Below is a small trained network, with its code and all its weights. Each question gives an input and a class and asks what happens when units are switched off, that is, made to give their printed mean instead of their output.

import numpy as np


def w(rows, s, z=0):
    codes = np.array(rows[::2]) - 128.0
    scale = np.full(codes.shape[1], s)
    scale[-1] = z or s
    return codes * scale


def f(y):
    return np.maximum(y, 0)


def log_softmax(a):
    a = a - a.max(-1, keepdims=True)
    return a - np.log(np.exp(a).sum(-1, keepdims=True))


def net(x, mask):
    res = np.array(x, float).reshape(1, 5) / 4 @ E
    y = f(res @ A[0][:, :-1].T + A[0][:, -1])
    res = res + np.where(mask, y, B[0][:, -1]) @ B[0][:, :-1]
    return log_softmax(res[-1] @ U[:, :-1].T + U[:, -1])


A, B = {}, {}
E = w([
[230,23,56,109,148,145,97,28,101,196,193],'x0',
[48,109,79,53,205,194,67,138,193,201,31],'x1',
[178,173,78,178,42,35,115,119,254,212,73],'x2',
[134,123,128,122,117,133,132,129,125,126,122],'x3',
[152,98,126,80,231,13,206,65,172,53,55],'x4',
],0.0061)
A[0] = w([
[111,57,155,58,183,191,147,97,44,89,183,92],'n1',
[255,33,45,106,137,129,100,38,116,187,176,90],'n2',
[82,113,82,31,167,174,43,140,191,182,43,30],'n3',
[168,155,81,147,69,77,109,116,200,159,87,83],'n4',
[221,39,67,100,144,129,99,30,137,189,196,83],'n5',
[168,98,123,113,172,14,217,69,160,56,70,75],'n6',
[43,106,69,47,192,194,86,130,156,168,54,94],'n7',
[104,91,154,52,181,89,191,105,108,65,111,114],'n8',
[177,144,85,196,85,74,128,112,206,194,86,73],'n9',
[51,115,73,56,176,174,49,124,184,193,41,31],'n10',
[208,139,165,196,71,83,181,95,96,69,193,71],'n11',
[239,25,68,126,138,122,100,26,137,201,171,105],'n12',
[180,163,72,179,76,50,119,114,222,203,82,8],'n13',
[75,225,190,147,116,86,158,228,172,74,76,22],'n14',
[163,114,114,98,201,35,226,62,181,70,75,71],'n15',
[204,136,173,192,80,81,201,125,85,62,199,72],'n16',
[109,175,113,227,36,234,18,201,92,209,192,57],'n17',
[204,155,189,213,71,76,193,100,99,64,190,58],'n18',
[180,165,76,160,70,71,114,126,204,187,78,3],'n19',
[56,240,203,151,106,98,185,196,175,81,68,32],'n20',
[158,117,117,89,191,56,206,79,158,79,69,71],'n21',
[127,123,124,71,179,91,147,91,157,117,71,79],'n22',
[167,158,74,195,67,37,112,108,186,214,78,33],'n23',
],0.0048,0.00077)
B[0] = w([
[112,122,155,168,220,219,203,154,9,33,108,238],'n1',
[9,231,37,104,87,101,174,90,99,146,50,255],'n2',
[158,87,214,211,118,36,39,45,176,119,123,239],'n3',
[164,115,154,149,197,189,176,153,50,58,150,206],'n4',
[8,249,20,96,94,83,167,104,103,158,30,244],'n5',
[195,88,116,46,61,166,122,196,203,226,202,236],'n6',
[184,85,199,226,131,56,43,49,162,82,102,241],'n7',
[174,98,139,92,134,181,166,195,131,169,181,204],'n8',
[158,86,167,171,225,208,189,180,62,32,128,217],'n9',
[179,91,187,205,103,33,38,36,185,105,118,243],'n10',
[159,114,185,187,90,47,34,25,188,120,85,213],'n11',
[22,226,42,100,105,93,169,123,82,138,44,252],'n12',
[150,84,166,180,216,187,185,171,63,59,147,232],'n13',
[30,253,10,91,95,101,168,112,92,147,38,226],'n14',
[174,107,109,59,54,177,148,196,202,205,194,238],'n15',
[156,92,197,210,108,61,44,44,172,115,101,217],'n16',
[205,67,99,12,30,192,147,204,236,249,229,252],'n17',
[153,92,176,189,86,36,52,71,153,113,114,219],'n18',
[157,80,163,158,209,199,182,148,43,51,154,216],'n19',
[14,245,30,101,96,86,169,139,81,152,21,233],'n20',
[171,84,92,62,67,192,137,187,195,210,182,220],'n21',
[144,81,141,85,90,137,95,140,160,204,173,191],'n22',
[156,83,157,157,198,189,174,168,44,46,137,229],'n23',
],0.0042,0.0059)
U = w([
[8,230,24,106,103,76,168,108,97,143,41,90],'0',
[180,77,231,198,113,11,16,23,178,105,119,58],'1',
[197,79,113,46,65,197,145,217,207,235,230,87],'2',
[146,87,178,158,249,225,202,168,27,2,142,254],'3',
],0.0069,0.00044)

Each question gives the input, the list of numbers given to net, and the class t.
The units are the neurons (one row each of A and B). Each row of codes is followed by its name. A weight is (code - 128) times the scale printed after its matrix; where a second scale follows, it is the last column's (A, B and U).
mask holds one flag per neuron, in row order. A switched-off neuron (its flag False) gives its mean, the last column of its row in B, instead of its output. The means were averaged over made-up inputs and are rounded, as every weight is.
A unit's drop is (log p(t) with every unit on - log p(t) with that unit switched off) / (log p(t) with every unit on - log p(t) with every unit switched off).
The circuit of an input: a set's keep is (log p(t) with only the set's units on - log p(t) with every unit switched off) / (log p(t) with every unit on - log p(t) with every unit switched off). Starting from the 12 units with the biggest drops (on a tie, the unit counted first), units are removed one at a time, each time the one whose removal leaves the highest keep (on an exact tie, the one counted first), for as long as the keep stays at least 0.8.
circuit, biggest first: the units of the circuit, biggest drop first
k most important neurons: the k neurons with the biggest drops, biggest first
drop when u is switched off: that unit's drop, to one decimal
input [-7,-7,-4,-5,2], class 0: circuit, biggest first -> (n20)
input [0,7,-7,6,0], class 1: circuit, biggest first -> (n7 n10)
input [-2,5,5,-7,-5], class 1: circuit, biggest first -> (n10 n3)
input [7,7,-6,-4,-7], class 0: 3 most important neurons -> (n5 n2 n12)
input [5,-3,3,6,7], class 2: 3 most important neurons -> (n6 n15 n21)
input [-3,1,6,4,6], class 2: 4 most important neurons -> (n6 n15 n21 n1)
input [8,-1,-7,8,1], class 0: 3 most important neurons -> (n5 n2 n12)
input [7,4,1,5,6], class 0: 4 most important neurons -> (n5 n2 n12 n17)
input [-8,-7,-4,-4,-6], class 0: 2 most important neurons -> (n20 n14)
input [-3,-4,5,8,6], class 2: 3 most important neurons -> (n6 n15 n21)
input [1,-4,3,-4,6], class 2: 2 most important neurons -> (n6 n15)
input [-3,5,-6,6,7], class 2: drop when n6 is switched off -> 0.1
input [-6,8,1,8,5], class 1: drop when n7 is switched off -> 0.3
input [-6,1,3,-8,-8], class 2: circuit, biggest first -> (n17)
input [-3,-4,6,-7,5], class 3: drop when n19 is switched off -> 0.2
